Here is a tiny trained network, its code and every weight. The questions are about switching its units off for an input and a class, where a switched-off unit gives its printed mean instead of its output.

import numpy as np


def w(rows, s, z=0):
    codes = np.array(rows[::2]) - 128.0
    scale = np.full(codes.shape[1], s)
    scale[-1] = z or s
    return codes * scale


def norm(h):
    return h / np.sqrt((h * h).mean(-1, keepdims=True) + 1e-5)


def f(y):
    return np.maximum(y, 0)


def log_softmax(a):
    a = a - a.max(-1, keepdims=True)
    return a - np.log(np.exp(a).sum(-1, keepdims=True))


def net(x, mask):
    res = np.array(x, float).reshape(1, 3) / 4 @ E
    u = 0
    for l in range(2):
        y = f(norm(res) @ A[l][:, :-1].T + A[l][:, -1])
        res = res + np.where(mask[u : u + 11], y, B[l][:, -1]) @ B[l][:, :-1]
        u += 11
    return log_softmax(norm(res)[-1] @ U[:, :-1].T + U[:, -1])


A, B = {}, {}
E = w([
[56,149,194,119,100,206,179,131],'x0',
[147,200,102,206,162,175,39,123],'x1',
[54,146,194,137,254,79,95,78],'x2',
],0.0059)
A[0] = w([
[103,155,142,114,95,189,136,137,172],'L0N0',
[2,198,161,149,86,112,150,67,111],'L0N1',
[187,71,23,131,120,131,119,147,123],'L0N2',
[175,125,157,102,109,106,139,136,113],'L0N3',
[144,109,123,111,174,117,112,126,206],'L0N4',
[69,122,113,172,121,51,132,68,178],'L0N5',
[131,180,104,171,132,174,67,124,254],'L0N6',
[194,89,132,97,148,58,126,163,101],'L0N7',
[86,127,193,118,126,160,121,167,119],'L0N8',
[168,124,117,98,83,125,147,156,124],'L0N9',
[106,129,131,165,107,172,175,91,113],'L0N10',
],0.0084,0.0021)
B[0] = w([
[115,175,65,149,126,76,136,97,207],'L0N0',
[178,114,160,159,102,47,72,175,231],'L0N1',
[165,117,213,146,145,116,23,137,253],'L0N2',
[83,190,189,163,94,157,118,210,168],'L0N3',
[73,76,114,139,155,178,253,172,177],'L0N4',
[93,152,70,115,89,169,107,80,191],'L0N5',
[185,197,100,138,109,111,157,88,247],'L0N6',
[79,128,133,81,16,168,95,86,207],'L0N7',
[129,48,148,124,140,90,159,182,196],'L0N8',
[104,77,149,102,172,185,157,177,211],'L0N9',
[126,167,51,79,101,241,143,116,180],'L0N10',
],0.0061)
A[1] = w([
[179,136,115,134,72,143,91,169,245],'L1N0',
[168,112,32,223,161,147,158,54,182],'L1N1',
[40,76,117,62,149,30,137,94,77],'L1N2',
[208,73,110,170,88,134,77,53,4],'L1N3',
[134,115,166,114,53,101,142,144,112],'L1N4',
[94,99,96,96,114,170,203,138,125],'L1N5',
[145,162,163,193,167,114,68,123,134],'L1N6',
[2,93,152,66,121,114,122,99,161],'L1N7',
[128,41,227,128,119,164,190,151,225],'L1N8',
[139,157,126,191,105,149,184,150,171],'L1N9',
[106,173,42,133,169,171,117,72,83],'L1N10',
],0.0081,0.0023)
B[1] = w([
[49,144,75,130,172,69,171,99,252],'L1N0',
[33,36,181,85,100,101,121,150,208],'L1N1',
[101,120,64,144,77,214,92,104,209],'L1N2',
[124,146,166,159,175,149,175,130,180],'L1N3',
[113,156,126,96,174,141,104,100,214],'L1N4',
[169,199,163,254,130,58,196,139,187],'L1N5',
[187,125,161,108,131,128,187,236,203],'L1N6',
[159,171,98,111,105,126,165,90,231],'L1N7',
[146,71,175,108,198,107,41,164,255],'L1N8',
[212,114,129,140,137,191,171,69,181],'L1N9',
[111,66,124,72,100,145,58,113,185],'L1N10',
],0.0069,0.0072)
U = w([
[81,57,173,61,136,111,23,154,1],'0',
[211,161,171,197,171,110,176,215,199],'1',
[121,174,53,153,58,181,145,1,198],'2',
],0.0099,0.00042)

Each question gives the input, the list of numbers given to net, and the class t.
The units are the neurons (one row each of A and B). Each row of codes is followed by its name. A weight is (code - 128) times the scale printed after its matrix; where a second scale follows, it is the last column's (A, B and U).
mask holds one flag per neuron, layer by layer. A switched-off neuron (its flag False) gives its mean, the last column of its row in B, instead of its output. The means were averaged over made-up inputs and are rounded, as every weight is.
A unit's drop is (log p(t) with every unit on - log p(t) with that unit switched off) / (log p(t) with every unit on - log p(t) with every unit switched off).
The circuit of an input: a set's keep is (log p(t) with only the set's units on - log p(t) with every unit switched off) / (log p(t) with every unit on - log p(t) with every unit switched off). Starting from the 12 units with the biggest drops (on a tie, the unit counted first), units are removed one at a time, each time the one whose removal leaves the highest keep (on an exact tie, the one counted first), for as long as the keep stays at least 0.8.
circuit, biggest first: the units of the circuit, biggest drop first
top k neurons: the k neurons with the biggest drops, biggest first
top k neurons in layer l: the k neurons of layer l with the biggest drops, biggest first
drop when u is switched off: that unit's drop, to one decimal
input [2,-8,0], class 1: circuit, biggest first	L1N5
input [-1,-7,2], class 2: circuit, biggest first	L1N7, L1N2
input [7,6,3], class 1: circuit, biggest first	L0N1, L1N6
input [0,-6,4], class 2: top 2 neurons in layer 0	L0N5, L0N2
input [0,-8,6], class 2: circuit, biggest first	L1N7, L1N2
input [6,8,7], class 1: top 2 neurons	L0N1, L1N6
input [4,1,3], class 1: top 2 neurons	L0N1, L0N7
input [5,0,-2], class 1: top 2 neurons in layer 1	L1N5, L1N2
input [-1,-1,8], class 2: top 3 neurons	L0N5, L0N2, L1N2
input [8,2,0], class 2: top 3 neurons	L0N10, L0N0, L0N2
input [8,2,3], class 1: top 2 neurons	L0N1, L0N0
input [-1,-4,7], class 2: top 2 neurons in layer 0	L0N5, L0N2
input [-4,-1,-7], class 0: drop when L0N2 is switched off	0.3
input [7,2,6], class 1: drop when L1N1 is switched off	0.1
input [-1,-2,-6], class 0: drop when L0N2 is switched off	1.7
input [2,3,6], class 1: drop when L1N6 is switched off	0.1
input [3,-3,-6], class 1: top neuron in layer 1	L1N5
